Here is a tiny trained network, its code and every weight. The questions are about switching its units off for an input and a target symbol, where a switched-off unit gives its printed mean instead of its output.

import numpy as np


def w(rows, s, z=0):
    codes = np.array(rows[::2]) - 128.0
    scale = np.full(codes.shape[1], s)
    scale[-1] = z or s
    return codes * scale


def f(y):
    return y / 2 * (1 + np.tanh(0.7978845608 * (y + 0.044715 * y**3)))


def softmax(a):
    e = np.exp(a - a.max(-1, keepdims=True))
    return e / e.sum(-1, keepdims=True)


def log_softmax(a):
    a = a - a.max(-1, keepdims=True)
    return a - np.log(np.exp(a).sum(-1, keepdims=True))


def net(x, mask):
    ids = ['ΔΛΞΦαβγζηθμπτ'.index(c) for c in x.split()]
    T = len(ids)
    res = E[ids] + P[:T]
    r = res
    for j in range(3):
        rows = slice(4 * j, 4 * j + 4)
        q, k, v = (r @ M[0][rows].T for M in (Q, K, V))
        z = softmax(np.where(np.tri(T) > 0, q @ k.T / 4**0.5, -1e9)) @ v
        o = O[0][rows]
        res = res + np.where(mask[j], z, o[:, -1]) @ o[:, :-1]
    y = f(res @ A[0][:, :-1].T + A[0][:, -1])
    res = res + np.where(mask[3:19], y, B[0][:, -1]) @ B[0][:, :-1]
    return log_softmax(res[-1] @ U[:, :-1].T + U[:, -1])


Q, K, V, O, A, B = {}, {}, {}, {}, {}, {}
E = w([
[129,80,30,171,108,210,148,145,67,51,158,194],'Δ',
[165,213,9,165,164,130,104,61,136,53,138,179],'Λ',
[121,76,155,56,155,189,215,162,81,161,133,159],'Ξ',
[158,97,117,52,95,115,38,167,81,175,113,133],'Φ',
[132,141,67,96,169,212,124,65,112,58,167,15],'α',
[112,98,133,50,141,47,95,190,162,60,154,155],'β',
[192,136,154,144,202,110,138,154,120,168,230,140],'γ',
[137,125,21,191,216,68,134,150,100,154,65,59],'ζ',
[180,101,115,96,170,130,194,171,175,172,54,149],'η',
[70,199,146,65,101,131,120,82,48,240,115,184],'θ',
[1,147,112,107,178,55,177,105,90,88,151,55],'μ',
[87,108,85,247,92,92,149,130,112,135,159,171],'π',
[97,9,68,206,104,182,141,160,76,103,163,16],'τ',
],0.0062)
P = w([
[134,88,51,118,95,98,167,65,101,112,146,107],'0',
[104,109,115,161,127,133,126,97,101,97,122,115],'1',
[192,76,151,148,121,47,152,78,28,73,105,130],'2',
[108,113,14,79,119,89,159,151,158,172,204,138],'3',
[155,185,172,163,129,100,136,191,3,62,77,123],'4',
[70,54,145,145,252,155,48,105,137,126,120,192],'5',
[95,237,152,164,140,150,111,254,76,114,106,122],'6',
[97,99,56,77,199,92,111,161,154,173,181,225],'7',
[55,206,76,122,177,173,92,246,166,177,173,150],'8',
],0.0049)
Q[0] = w([
[62,165,8,159,222,130,121,221,57,93,159,119],'head 0',
[99,94,21,159,248,104,164,160,46,37,140,147],'head 0',
[187,145,234,121,32,151,166,124,192,115,112,129],'head 0',
[154,115,214,101,82,165,155,117,254,148,139,134],'head 0',
[66,194,108,106,62,104,103,186,146,150,140,108],'head 1',
[101,26,149,128,150,86,75,25,96,116,107,155],'head 1',
[77,92,3,96,135,164,125,130,195,199,200,128],'head 1',
[127,95,115,85,170,93,125,79,180,194,149,183],'head 1',
[151,174,177,153,102,113,139,140,36,67,78,106],'head 2',
[100,191,43,121,105,152,153,181,136,143,164,101],'head 2',
[169,132,161,145,137,140,129,60,149,102,102,92],'head 2',
[143,204,159,133,77,143,132,202,165,131,123,86],'head 2',
],0.023)
K[0] = w([
[118,185,201,95,138,170,107,231,175,156,137,173],'head 0',
[161,152,208,73,168,54,173,145,167,168,109,221],'head 0',
[135,147,123,182,65,118,190,90,141,66,115,72],'head 0',
[68,142,79,180,125,147,164,64,204,88,131,84],'head 0',
[155,192,200,203,183,218,171,164,81,151,96,121],'head 1',
[142,43,29,56,182,114,187,85,184,229,212,143],'head 1',
[29,162,174,132,225,211,36,203,214,135,116,136],'head 1',
[44,102,50,157,131,196,84,94,161,179,148,164],'head 1',
[248,102,168,146,63,62,204,114,78,80,133,120],'head 2',
[129,181,239,173,136,192,63,205,120,102,104,142],'head 2',
[147,118,111,35,77,90,112,71,82,167,131,115],'head 2',
[117,220,170,143,113,112,129,151,42,55,36,72],'head 2',
],0.016)
V[0] = w([
[191,153,104,197,116,63,22,122,153,173,132,113],'head 0',
[128,182,125,174,176,143,172,75,74,213,156,141],'head 0',
[74,144,108,89,80,147,66,93,44,176,119,147],'head 0',
[75,186,164,149,172,81,114,106,91,106,253,129],'head 0',
[119,89,157,69,56,222,112,130,108,82,172,192],'head 1',
[225,102,80,211,138,134,94,185,127,141,66,150],'head 1',
[52,99,152,177,138,185,208,102,132,118,142,149],'head 1',
[155,182,109,113,112,161,138,59,93,184,61,122],'head 1',
[123,181,76,138,129,141,145,138,220,44,89,198],'head 2',
[64,114,128,194,68,27,120,147,113,168,85,197],'head 2',
[110,170,84,186,101,144,64,91,114,67,174,150],'head 2',
[177,163,143,153,154,113,163,138,118,188,235,198],'head 2',
],0.013)
O[0] = w([
[95,129,111,155,178,85,2,118,46,141,227,138,86],'head 0',
[239,118,200,155,145,139,96,104,62,171,61,105,151],'head 0',
[134,95,152,51,61,127,16,148,130,88,58,129,252],'head 0',
[209,151,190,83,76,53,173,64,41,118,171,92,107],'head 0',
[118,152,193,168,113,130,109,245,149,18,106,62,52],'head 1',
[177,5,114,166,184,112,133,38,180,95,149,108,163],'head 1',
[136,175,151,182,95,202,74,113,90,157,59,42,106],'head 1',
[135,70,133,127,167,136,52,135,91,119,67,219,137],'head 1',
[144,83,74,138,62,69,181,98,45,85,10,139,58],'head 2',
[99,101,111,151,28,44,85,80,241,199,117,131,134],'head 2',
[146,73,81,120,21,166,143,80,75,108,188,126,160],'head 2',
[235,140,177,198,99,49,178,185,125,124,207,141,107],'head 2',
],0.0064,0.0036)
A[0] = w([
[105,227,166,150,168,110,71,148,176,95,127,48,127],'neuron 0',
[174,138,89,64,171,84,130,165,118,116,115,110,193],'neuron 1',
[158,26,122,181,183,110,143,135,180,39,159,61,136],'neuron 2',
[232,113,80,145,146,172,56,163,140,147,124,129,252],'neuron 3',
[219,254,95,154,93,113,99,113,196,9,112,177,87],'neuron 4',
[152,112,176,66,112,154,203,124,194,124,115,138,99],'neuron 5',
[78,138,133,82,130,58,116,105,125,131,44,104,210],'neuron 6',
[125,56,119,162,135,100,162,209,90,105,128,167,182],'neuron 7',
[67,59,188,134,127,86,133,254,56,144,126,14,118],'neuron 8',
[127,215,51,179,173,136,97,126,88,81,114,132,114],'neuron 9',
[174,170,98,69,173,180,87,79,184,107,157,15,155],'neuron 10',
[124,120,169,71,64,152,104,101,127,111,213,157,198],'neuron 11',
[70,126,68,205,162,127,132,125,102,81,193,134,109],'neuron 12',
[123,103,161,240,29,90,109,104,206,178,148,127,162],'neuron 13',
[161,154,116,129,120,132,165,115,90,200,77,123,203],'neuron 14',
[71,151,103,244,165,168,233,80,143,110,151,110,93],'neuron 15',
],0.0083,0.0033)
B[0] = w([
[207,193,67,124,55,142,167,124,202,61,135,177,170],'neuron 0',
[99,146,114,97,226,114,113,178,114,95,98,119,196],'neuron 1',
[93,176,41,147,92,184,137,153,179,230,204,66,203],'neuron 2',
[160,60,125,195,164,176,34,187,155,142,126,178,253],'neuron 3',
[152,46,127,60,105,102,149,24,192,214,159,157,135],'neuron 4',
[63,111,137,109,180,195,156,73,110,70,155,177,158],'neuron 5',
[82,179,52,104,108,73,136,155,137,124,105,142,202],'neuron 6',
[156,120,102,137,104,99,167,211,106,69,148,166,179],'neuron 7',
[99,1,152,43,136,93,201,106,151,209,162,93,183],'neuron 8',
[48,118,126,150,169,162,152,91,98,178,173,194,155],'neuron 9',
[169,182,174,120,160,150,73,117,177,66,97,93,193],'neuron 10',
[131,155,185,76,55,118,95,84,83,110,197,126,217],'neuron 11',
[83,140,77,175,181,115,116,42,48,92,116,74,186],'neuron 12',
[53,115,239,188,157,127,145,134,187,59,117,157,152],'neuron 13',
[166,145,170,180,122,133,189,133,112,167,65,170,199],'neuron 14',
[209,125,159,104,118,46,141,117,108,126,3,77,184],'neuron 15',
],0.0091,0.0057)
U = w([
[118,52,126,134,60,190,139,132,115,192,126,25,56],'Δ',
[187,109,58,173,43,165,152,124,62,62,117,159,42],'Λ',
[157,114,125,107,141,176,203,166,204,135,82,174,229],'Ξ',
[72,131,82,97,129,114,81,168,165,84,205,166,253],'Φ',
[79,96,183,90,186,205,170,132,57,95,112,148,88],'α',
[93,175,117,64,130,24,187,93,128,91,117,84,173],'β',
[207,151,184,159,177,89,150,141,90,159,198,111,128],'γ',
[153,89,104,112,156,124,116,1,142,172,124,191,24],'ζ',
[127,151,70,206,202,74,122,180,149,150,54,128,144],'η',
[152,94,171,54,105,92,43,180,119,133,71,153,122],'θ',
[91,217,154,103,67,150,121,125,86,217,89,155,124],'μ',
[94,119,186,190,106,107,126,109,142,93,110,138,51],'π',
[172,169,137,127,144,196,89,80,131,75,106,61,86],'τ',
],0.0042,0.0017)

Each question gives the input, a string of symbols that net reads in full, and the target symbol t.
The units are the heads (4 rows each of Q, K, V and O) and the neurons (one row each of A and B). Each row of codes is followed by its name. A weight is (code - 128) times the scale printed after its matrix; where a second scale follows, it is the last column's (O, A, B and U).
mask holds one flag per unit, heads first, then neurons. A switched-off unit (its flag False) gives its mean, the last column of its rows in O or B, instead of its output. The means were averaged over made-up inputs and are rounded, as every weight is.
A unit's drop is (log p(t) with every unit on - log p(t) with that unit switched off) / (log p(t) with every unit on - log p(t) with every unit switched off).
The circuit of an input: a set's keep is (log p(t) with only the set's units on - log p(t) with every unit switched off) / (log p(t) with every unit on - log p(t) with every unit switched off). Starting from the 12 units with the biggest drops (on a tie, the unit counted first), units are removed one at a time, each time the one whose removal leaves the highest keep (on an exact tie, the one counted first), for as long as the keep stays at least 0.8.
units of the circuit, in order: the units of the circuit, biggest drop first
unit that matters most: the unit with the biggest drop
k most important neurons: the k neurons with the biggest drops, biggest first
heads that matter: for each layer, one digit per head in row order, 1 if its drop is at least 0.15 and else 0, layers parted by /
input ζ θ α τ Ξ, target α: unit that matters most	neuron 5
input Ξ π α π, target π: units of the circuit, in order	[neuron 13; head 2]
input α Φ Ξ Δ μ Φ η η, target η: heads that matter	101
input Ξ γ α Φ Φ Φ Φ Δ, target Φ: units of the circuit, in order	[head 1; head 0; neuron 15]
input Ξ Ξ α γ μ ζ, target γ: units of the circuit, in order	[head 0; head 2]
input θ Φ Φ, target θ: units of the circuit, in order	[head 1; neuron 2; head 0]
input Φ α Φ μ, target α: heads that matter	001
input ζ α π Δ, target Λ: units of the circuit, in order	[head 2; neuron 7]
input ζ Φ Λ, target ζ: heads that matter	010
input π Δ β ζ Φ μ α Φ γ, target γ: heads that matter	100
input ζ Λ Φ Φ θ η Φ ζ, target η: heads that matter	001
input Λ π α Φ Ξ, target α: heads that matter	101
input θ Δ π, target π: units of the circuit, in order	[head 2; neuron 13]
input α Φ Λ ζ, target Φ: unit that matters most	head 0
input Δ Ξ γ, target Δ: units of the circuit, in order	[head 1; neuron 2; neuron 8]
input α α μ α ζ β α α α, target α: heads that matter	011
input Φ Δ β θ Φ Φ Φ ζ γ, target γ: heads that matter	101
input β ζ τ, target β: heads that matter	110
input Φ Ξ π ζ, target Ξ: 2 most important neurons	[neuron 0; neuron 12]
input μ μ Φ γ Λ Ξ Ξ Λ α, target Ξ: unit that matters most	head 0
input Φ Λ ζ Φ π τ, target Φ: units of the circuit, in order	[head 0; head 1; neuron 2]
input τ μ Λ Φ τ, target Δ: heads that matter	000
input Φ μ ζ Ξ Λ Δ τ α, target τ: heads that matter	010
input Δ Ξ α α α, target α: 2 most important neurons	[neuron 5; neuron 9]
input Φ τ μ, target Φ: 2 most important neurons	[neuron 15; neuron 14]
input μ τ Φ β μ α, target β: heads that matter	110
